Below is a small trained network, with its code and all its weights. Each question gives an input and a class and asks what happens when units are switched off, that is, made to give their printed mean instead of their output.

import numpy as np


def w(rows, s, z=0):
    codes = np.array(rows[::2]) - 128.0
    scale = np.full(codes.shape[1], s)
    scale[-1] = z or s
    return codes * scale


def f(y):
    return y / 2 * (1 + np.tanh(0.7978845608 * (y + 0.044715 * y**3)))


def log_softmax(a):
    a = a - a.max(-1, keepdims=True)
    return a - np.log(np.exp(a).sum(-1, keepdims=True))


def net(x, mask):
    res = np.array(x, float).reshape(1, 5) / 4 @ E
    y = f(res @ A[0][:, :-1].T + A[0][:, -1])
    res = res + np.where(mask, y, B[0][:, -1]) @ B[0][:, :-1]
    return log_softmax(res[-1] @ U[:, :-1].T + U[:, -1])


A, B = {}, {}
E = w([
[129,127,124,129],'x0',
[45,138,215,226],'x1',
[217,2,166,163],'x2',
[129,128,126,129],'x3',
[170,167,254,28],'x4',
],0.0035)
A[0] = w([
[128,124,128,127,91],'N0',
[113,112,59,179,111],'N1',
[129,127,127,126,11],'N2',
[105,129,167,160,73],'N3',
[183,1,156,154,82],'N4',
[133,125,121,124,59],'N5',
[136,124,115,119,75],'N6',
[145,147,196,78,104],'N7',
[132,136,161,101,94],'N8',
[143,147,198,75,102],'N9',
[120,141,125,122,81],'N10',
[131,138,171,92,95],'N11',
[132,123,99,152,93],'N12',
[131,126,125,130,60],'N13',
[125,128,127,129,173],'N14',
[126,126,128,127,152],'N15',
[91,202,106,103,77],'N16',
[128,126,129,128,25],'N17',
[69,140,235,238,96],'N18',
[110,109,36,196,110],'N19',
[127,127,131,129,45],'N20',
[106,105,22,205,112],'N21',
[169,117,71,73,92],'N22',
[131,126,123,131,73],'N23',
[131,127,124,130,53],'N24',
[146,147,193,81,105],'N25',
[136,139,166,99,101],'N26',
[131,124,126,128,56],'N27',
[107,189,110,119,101],'N28',
[188,116,50,48,97],'N29',
[128,127,128,128,10],'N30',
[131,125,121,121,97],'N31',
[157,156,218,67,108],'N32',
[126,128,132,133,118],'N33',
[191,117,48,46,98],'N34',
[181,4,155,153,81],'N35',
[127,131,129,131,181],'N36',
[113,128,155,149,76],'N37',
[133,126,122,132,59],'N38',
[36,252,74,89,104],'N39',
[124,139,127,123,32],'N40',
[129,123,129,127,124],'N41',
[122,116,58,184,100],'N42',
[143,146,197,77,100],'N43',
[129,130,126,131,147],'N44',
[131,124,126,128,2],'N45',
[128,127,129,126,36],'N46',
],0.0085,0.0034)
B[0] = w([
[129,133,121,132,104],'N0',
[99,118,95,95,164],'N1',
[127,141,99,150,71],'N2',
[114,161,120,156,108],'N3',
[226,123,88,155,184],'N4',
[126,138,110,144,89],'N5',
[124,140,113,146,98],'N6',
[98,112,87,102,170],'N7',
[115,125,101,124,122],'N8',
[97,112,84,102,172],'N9',
[135,131,114,141,102],'N10',
[110,122,94,119,132],'N11',
[116,130,105,125,113],'N12',
[128,137,110,139,89],'N13',
[128,124,139,119,164],'N14',
[128,127,133,124,146],'N15',
[178,124,100,156,144],'N16',
[128,143,99,149,75],'N17',
[70,215,164,199,208],'N18',
[85,111,81,81,196],'N19',
[128,140,107,144,82],'N20',
[76,106,73,70,219],'N21',
[100,164,137,169,146],'N22',
[127,135,113,137,95],'N23',
[127,139,106,142,86],'N24',
[99,112,90,103,166],'N25',
[112,122,102,119,131],'N26',
[129,138,109,141,87],'N27',
[164,120,116,144,138],'N28',
[85,181,155,183,184],'N29',
[128,143,98,150,70],'N30',
[126,134,119,140,109],'N31',
[86,102,78,86,207],'N32',
[127,134,126,130,121],'N33',
[83,183,158,184,188],'N34',
[222,124,88,154,180],'N35',
[127,117,147,116,171],'N36',
[119,152,118,150,102],'N37',
[126,137,109,140,88],'N38',
[254,105,109,159,250],'N39',
[132,138,101,149,79],'N40',
[130,130,127,127,125],'N41',
[97,119,88,101,158],'N42',
[98,113,85,103,168],'N43',
[128,126,132,125,142],'N44',
[128,143,95,153,68],'N45',
[128,139,104,145,79],'N46',
],0.04,0.0024)
U = w([
[63,85,47,52,87],'0',
[253,112,103,172,78],'1',
[65,229,189,201,80],'2',
[131,97,177,94,251],'3',
],0.0054,0.0031)

Each question gives the input, the list of numbers given to net, and the class t.
The units are the neurons (one row each of A and B). Each row of codes is followed by its name. A weight is (code - 128) times the scale printed after its matrix; where a second scale follows, it is the last column's (A, B and U).
mask holds one flag per neuron, in row order. A switched-off neuron (its flag False) gives its mean, the last column of its row in B, instead of its output. The means were averaged over made-up inputs and are rounded, as every weight is.
A unit's drop is (log p(t) with every unit on - log p(t) with that unit switched off) / (log p(t) with every unit on - log p(t) with every unit switched off).
The circuit of an input: a set's keep is (log p(t) with only the set's units on - log p(t) with every unit switched off) / (log p(t) with every unit on - log p(t) with every unit switched off). Starting from the 12 units with the biggest drops (on a tie, the unit counted first), units are removed one at a time, each time the one whose removal leaves the highest keep (on an exact tie, the one counted first), for as long as the keep stays at least 0.8.
circuit, biggest first: the units of the circuit, biggest drop first
k most important neurons: the k neurons with the biggest drops, biggest first
drop when u is switched off: that unit's drop, to one decimal
input [-3,4,2,2,3], class 2: 3 most important neurons	[N18, N39, N21]
input [-7,8,3,7,8], class 0: circuit, biggest first	[N32]
input [4,-6,5,6,-5], class 2: 3 most important neurons	[N34, N29, N39]
input [-1,-5,4,-4,4], class 2: circuit, biggest first	[N34, N29]
input [-2,2,5,3,6], class 0: 2 most important neurons	[N39, N32]
input [-1,-3,8,3,-4], class 1: 2 most important neurons	[N4, N35]
input [5,-8,7,1,4], class 2: 4 most important neurons	[N34, N29, N39, N22]
input [1,-3,-1,0,-2], class 2: 2 most important neurons	[N32, N39]
input [-1,8,-4,-1,7], class 2: 2 most important neurons	[N18, N21]
input [-7,-7,4,-4,-1], class 2: 3 most important neurons	[N34, N29, N39]
input [8,7,8,0,7], class 1: 3 most important neurons	[N4, N35, N21]
input [2,5,2,-7,-3], class 2: 2 most important neurons	[N18, N39]
input [-1,-5,-6,2,-5], class 1: 3 most important neurons	[N39, N32, N16]
input [4,5,-3,-6,-3], class 2: circuit, biggest first	[N18]
input [6,-6,8,4,4], class 1: drop when N35 is switched off	0.4
input [-6,1,7,6,-2], class 1: drop when N35 is switched off	0.2
input [3,1,8,-3,-4], class 1: drop when N35 is switched off	0.2
